Below is a small trained network, with its code and all its weights. Each question gives an input and a class and asks what happens when units are switched off, that is, made to give their printed mean instead of their output.

import numpy as np


def w(rows, s, z=0):
    codes = np.array(rows[::2]) - 128.0
    scale = np.full(codes.shape[1], s)
    scale[-1] = z or s
    return codes * scale


def f(y):
    return y / 2 * (1 + np.tanh(0.7978845608 * (y + 0.044715 * y**3)))


def log_softmax(a):
    a = a - a.max(-1, keepdims=True)
    return a - np.log(np.exp(a).sum(-1, keepdims=True))


def net(x, mask):
    res = np.array(x, float).reshape(1, 6) / 4 @ E
    y = f(res @ A[0][:, :-1].T + A[0][:, -1])
    res = res + np.where(mask, y, B[0][:, -1]) @ B[0][:, :-1]
    return log_softmax(res[-1] @ U[:, :-1].T + U[:, -1])


A, B = {}, {}
E = w([
[128,128,118,126,135,138,123,126],'x0',
[126,130,126,132,124,121,125,136],'x1',
[163,178,176,102,64,205,82,178],'x2',
[128,127,126,126,130,134,129,122],'x3',
[184,139,134,246,124,155,122,80],'x4',
[200,55,67,109,71,137,158,157],'x5',
],0.013)
A[0] = w([
[179,102,107,119,96,113,143,120,67],'n0',
[114,73,85,152,157,83,163,108,40],'n1',
[201,107,131,221,106,137,119,105,53],'n2',
[75,171,143,131,147,116,107,121,74],'n3',
[89,94,121,12,118,103,131,177,101],'n4',
[184,74,86,127,109,127,149,168,82],'n5',
[112,65,82,156,176,64,183,88,63],'n6',
[167,72,95,118,95,136,144,154,82],'n7',
[180,149,153,115,66,194,87,177,4],'n8',
[179,79,84,96,92,134,164,132,99],'n9',
],0.011,0.003)
B[0] = w([
[75,142,179,152,162,92,114,94,163],'n0',
[135,92,126,43,66,183,110,156,201],'n1',
[207,82,40,208,179,165,205,128,203],'n2',
[69,135,182,156,169,105,101,61,179],'n3',
[220,62,33,254,195,156,232,146,253],'n4',
[91,194,208,139,148,77,133,78,193],'n5',
[113,108,142,40,37,171,91,213,238],'n6',
[68,175,177,126,190,97,94,96,188],'n7',
[117,83,116,40,34,176,75,191,207],'n8',
[81,212,185,136,165,63,91,56,201],'n9',
],0.0086,0.012)
U = w([
[186,90,63,194,173,141,174,136,253],'0',
[120,106,141,9,46,152,80,172,42],'1',
[61,210,207,120,195,87,90,78,72],'2',
],0.012,0.002)

Each question gives the input, the list of numbers given to net, and the class t.
The units are the neurons (one row each of A and B). Each row of codes is followed by its name. A weight is (code - 128) times the scale printed after its matrix; where a second scale follows, it is the last column's (A, B and U).
mask holds one flag per neuron, in row order. A switched-off neuron (its flag False) gives its mean, the last column of its row in B, instead of its output. The means were averaged over made-up inputs and are rounded, as every weight is.
A unit's drop is (log p(t) with every unit on - log p(t) with that unit switched off) / (log p(t) with every unit on - log p(t) with every unit switched off).
most important unit: the unit with the biggest drop
k most important neurons: the k neurons with the biggest drops, biggest first
drop of u: that unit's drop, to one decimal
input [-2,-5,-1,1,-3,-3], class 0: most important unit : n9
input [-6,4,-7,-1,3,8], class 2: 3 most important neurons : (n9 n5 n7)
input [8,5,-8,-4,-7,1], class 1: 3 most important neurons : (n6 n1 n2)
input [7,-7,6,-6,-6,1], class 0: 2 most important neurons : (n4 n6)
input [8,5,-8,2,-5,2], class 1: 2 most important neurons : (n6 n1)
input [5,-6,8,-5,-3,-8], class 1: 2 most important neurons : (n8 n9)
input [-5,4,0,-4,7,-7], class 0: 4 most important neurons : (n2 n9 n5 n7)
input [-4,6,-7,-7,-3,5], class 1: 2 most important neurons : (n6 n1)
input [7,4,8,0,7,-6], class 1: 2 most important neurons : (n8 n4)
input [7,8,6,-2,3,-4], class 1: 2 most important neurons : (n8 n4)
input [-7,1,-4,-5,0,5], class 2: 3 most important neurons : (n9 n5 n8)
input [7,-2,5,-6,1,7], class 2: 4 most important neurons : (n9 n5 n7 n6)
input [-5,0,-8,8,-5,4], class 1: 2 most important neurons : (n6 n1)
input [1,3,-5,1,2,5], class 1: most important unit : n6
input [-7,3,8,0,7,7], class 1: 2 most important neurons : (n8 n4)
input [-8,4,2,-3,3,6], class 2: drop of n8 : 0.0
input [7,8,5,0,-8,8], class 0: drop of n4 : 2.6
input [3,1,-6,7,-8,-6], class 0: drop of n4 : 1.4
